Here is a tiny trained network, its code and every weight. The questions are about switching its units off for an input and a target symbol, where a switched-off unit gives its printed mean instead of its output.

import numpy as np


def w(rows, s, z=0):
    codes = np.array(rows[::2]) - 128.0
    scale = np.full(codes.shape[1], s)
    scale[-1] = z or s
    return codes * scale


def norm(h):
    return h / np.sqrt((h * h).mean(-1, keepdims=True) + 1e-5)


def f(y):
    return y / 2 * (1 + np.tanh(0.7978845608 * (y + 0.044715 * y**3)))


def softmax(a):
    e = np.exp(a - a.max(-1, keepdims=True))
    return e / e.sum(-1, keepdims=True)


def log_softmax(a):
    a = a - a.max(-1, keepdims=True)
    return a - np.log(np.exp(a).sum(-1, keepdims=True))


def net(x, mask):
    ids = ['ΔΘΣεμψ'.index(c) for c in x.split()]
    T = len(ids)
    res = E[ids] + P[:T]
    u = 0
    for l in range(2):
        q, k, v = (norm(res) @ M[l].T for M in (Q, K, V))
        z = softmax(np.where(np.tri(T) > 0, q @ k.T / 2**0.5, -1e9)) @ v
        res = res + np.where(mask[u], z, O[l][:, -1]) @ O[l][:, :-1]
        u += 1
        y = f(norm(res) @ A[l][:, :-1].T + A[l][:, -1])
        res = res + np.where(mask[u : u + 12], y, B[l][:, -1]) @ B[l][:, :-1]
        u += 12
    return log_softmax(norm(res)[-1] @ U[:, :-1].T + U[:, -1])


Q, K, V, O, A, B = {}, {}, {}, {}, {}, {}
E = w([
[171,91,173,118],'Δ',
[141,163,175,245],'Θ',
[140,98,157,164],'Σ',
[129,168,134,173],'ε',
[163,82,151,192],'μ',
[82,157,153,65],'ψ',
],0.011)
P = w([
[163,212,143,168],'0',
[130,113,183,180],'1',
[64,191,83,158],'2',
[153,97,151,134],'3',
[95,189,3,138],'4',
[184,88,131,119],'5',
],0.012)
Q[0] = w([
[105,127,172,215],'L0H0',
[100,88,2,174],'L0H0',
],0.009)
K[0] = w([
[144,144,159,117],'L0H0',
[1,98,116,9],'L0H0',
],0.0091)
V[0] = w([
[123,165,139,3],'L0H0',
[4,169,93,70],'L0H0',
],0.0051)
O[0] = w([
[121,75,254,174,5],'L0H0',
[71,230,191,184,4],'L0H0',
],0.0088,0.0033)
A[0] = w([
[188,119,101,130,104],'L0N0',
[133,206,101,150,118],'L0N1',
[157,170,190,114,107],'L0N2',
[136,144,140,123,93],'L0N3',
[167,67,127,147,123],'L0N4',
[23,147,187,101,150],'L0N5',
[155,158,109,149,105],'L0N6',
[119,96,177,157,255],'L0N7',
[85,90,75,4,193],'L0N8',
[139,120,152,110,169],'L0N9',
[166,98,102,119,128],'L0N10',
[87,137,201,187,152],'L0N11',
],0.012,0.0031)
B[0] = w([
[60,99,177,171,251],'L0N0',
[139,142,93,13,233],'L0N1',
[83,114,61,175,121],'L0N2',
[117,120,127,133,115],'L0N3',
[68,83,148,71,255],'L0N4',
[59,67,174,216,164],'L0N5',
[164,90,157,131,179],'L0N6',
[102,107,60,29,164],'L0N7',
[168,164,171,253,220],'L0N8',
[99,100,76,86,138],'L0N9',
[27,142,215,132,237],'L0N10',
[14,147,111,181,156],'L0N11',
],0.0063,0.0047)
Q[1] = w([
[191,2,1,100],'L1H0',
[53,136,170,12],'L1H0',
],0.0053)
K[1] = w([
[195,27,126,126],'L1H0',
[187,119,37,1],'L1H0',
],0.0065)
V[1] = w([
[76,128,51,165],'L1H0',
[189,2,133,140],'L1H0',
],0.0077)
O[1] = w([
[206,62,117,63,111],'L1H0',
[207,254,65,214,254],'L1H0',
],0.0075,0.003)
A[1] = w([
[182,89,147,148,20],'L1N0',
[248,82,161,121,116],'L1N1',
[95,59,30,62,212],'L1N2',
[89,57,181,180,97],'L1N3',
[148,78,131,68,115],'L1N4',
[182,160,148,210,173],'L1N5',
[115,109,248,122,107],'L1N6',
[254,67,121,111,42],'L1N7',
[85,131,98,216,118],'L1N8',
[216,94,117,128,51],'L1N9',
[80,78,113,111,92],'L1N10',
[156,62,161,203,251],'L1N11',
],0.0095,0.0026)
B[1] = w([
[116,156,114,106,138],'L1N0',
[1,98,18,61,170],'L1N1',
[178,175,167,154,178],'L1N2',
[145,166,84,95,220],'L1N3',
[120,76,150,140,137],'L1N4',
[104,53,130,84,232],'L1N5',
[150,113,56,150,174],'L1N6',
[101,78,49,133,153],'L1N7',
[129,83,170,99,201],'L1N8',
[106,131,31,139,139],'L1N9',
[107,126,158,176,152],'L1N10',
[165,30,142,45,254],'L1N11',
],0.0077,0.0063)
U = w([
[151,68,172,106,251],'Δ',
[73,106,66,63,105],'Θ',
[124,164,164,152,96],'Σ',
[128,191,162,37,3],'ε',
[172,149,94,149,37],'μ',
[6,156,167,106,43],'ψ',
],0.014,0.0023)

Each question gives the input, a string of symbols that net reads in full, and the target symbol t.
The units are the heads (2 rows each of Q, K, V and O) and the neurons (one row each of A and B). Each row of codes is followed by its name. A weight is (code - 128) times the scale printed after its matrix; where a second scale follows, it is the last column's (O, A, B and U).
mask holds one flag per unit, layer by layer, with each layer's heads first. A switched-off unit (its flag False) gives its mean, the last column of its rows in O or B, instead of its output. The means were averaged over made-up inputs and are rounded, as every weight is.
A unit's drop is (log p(t) with every unit on - log p(t) with that unit switched off) / (log p(t) with every unit on - log p(t) with every unit switched off).
The circuit of an input: a set's keep is (log p(t) with only the set's units on - log p(t) with every unit switched off) / (log p(t) with every unit on - log p(t) with every unit switched off). Starting from the 12 units with the biggest drops (on a tie, the unit counted first), units are removed one at a time, each time the one whose removal leaves the highest keep (on an exact tie, the one counted first), for as long as the keep stays at least 0.8.
circuit, biggest first: the units of the circuit, biggest drop first
top k neurons: the k neurons with the biggest drops, biggest first
top k neurons in layer l: the k neurons of layer l with the biggest drops, biggest first
drop when u is switched off: that unit's drop, to one decimal
input Δ ε μ Θ Δ Θ, target Θ: circuit, biggest first -> (L1N1)
input Δ μ Θ, target μ: circuit, biggest first -> (L0N10 L1N1)
input Σ μ Δ, target μ: top 2 neurons -> (L0N10 L0N0)
input Θ Δ Σ μ ε, target μ: top 2 neurons in layer 0 -> (L0N10 L0N4)
input ε ε Θ, target ε: top 2 neurons in layer 0 -> (L0N1 L0N10)
input Σ Δ Δ, target Σ: top 2 neurons -> (L0N0 L1N11)
input Θ Σ Δ ψ, target Δ: top 2 neurons -> (L0N8 L0N1)
input μ Δ ψ, target ψ: top 2 neurons in layer 1 -> (L1N11 L1N5)
input Δ Δ Δ, target Δ: top 2 neurons -> (L0N8 L1N5)
input ε Δ Δ, target ε: top 2 neurons in layer 0 -> (L0N1 L0N10)
input Δ μ Δ Δ, target Θ: top 2 neurons -> (L1N1 L0N4)
input ε Δ ε Σ Δ, target ε: top 2 neurons -> (L0N1 L1N6)
input μ Δ Θ ψ, target Δ: top 3 neurons -> (L0N8 L0N1 L0N10)
input Δ Δ Δ ψ μ, target ψ: top neuron -> (L0N11)
input Σ μ Δ ψ Σ, target ψ: drop when L0N11 is switched off -> 0.3
input μ μ Δ μ ψ, target ψ: drop when L0H0 is switched off -> 1.4
input Δ Σ μ μ, target Θ: drop when L0N5 is switched off -> 0.1
input Σ μ Σ μ ε, target μ: drop when L1N4 is switched off -> 0.0
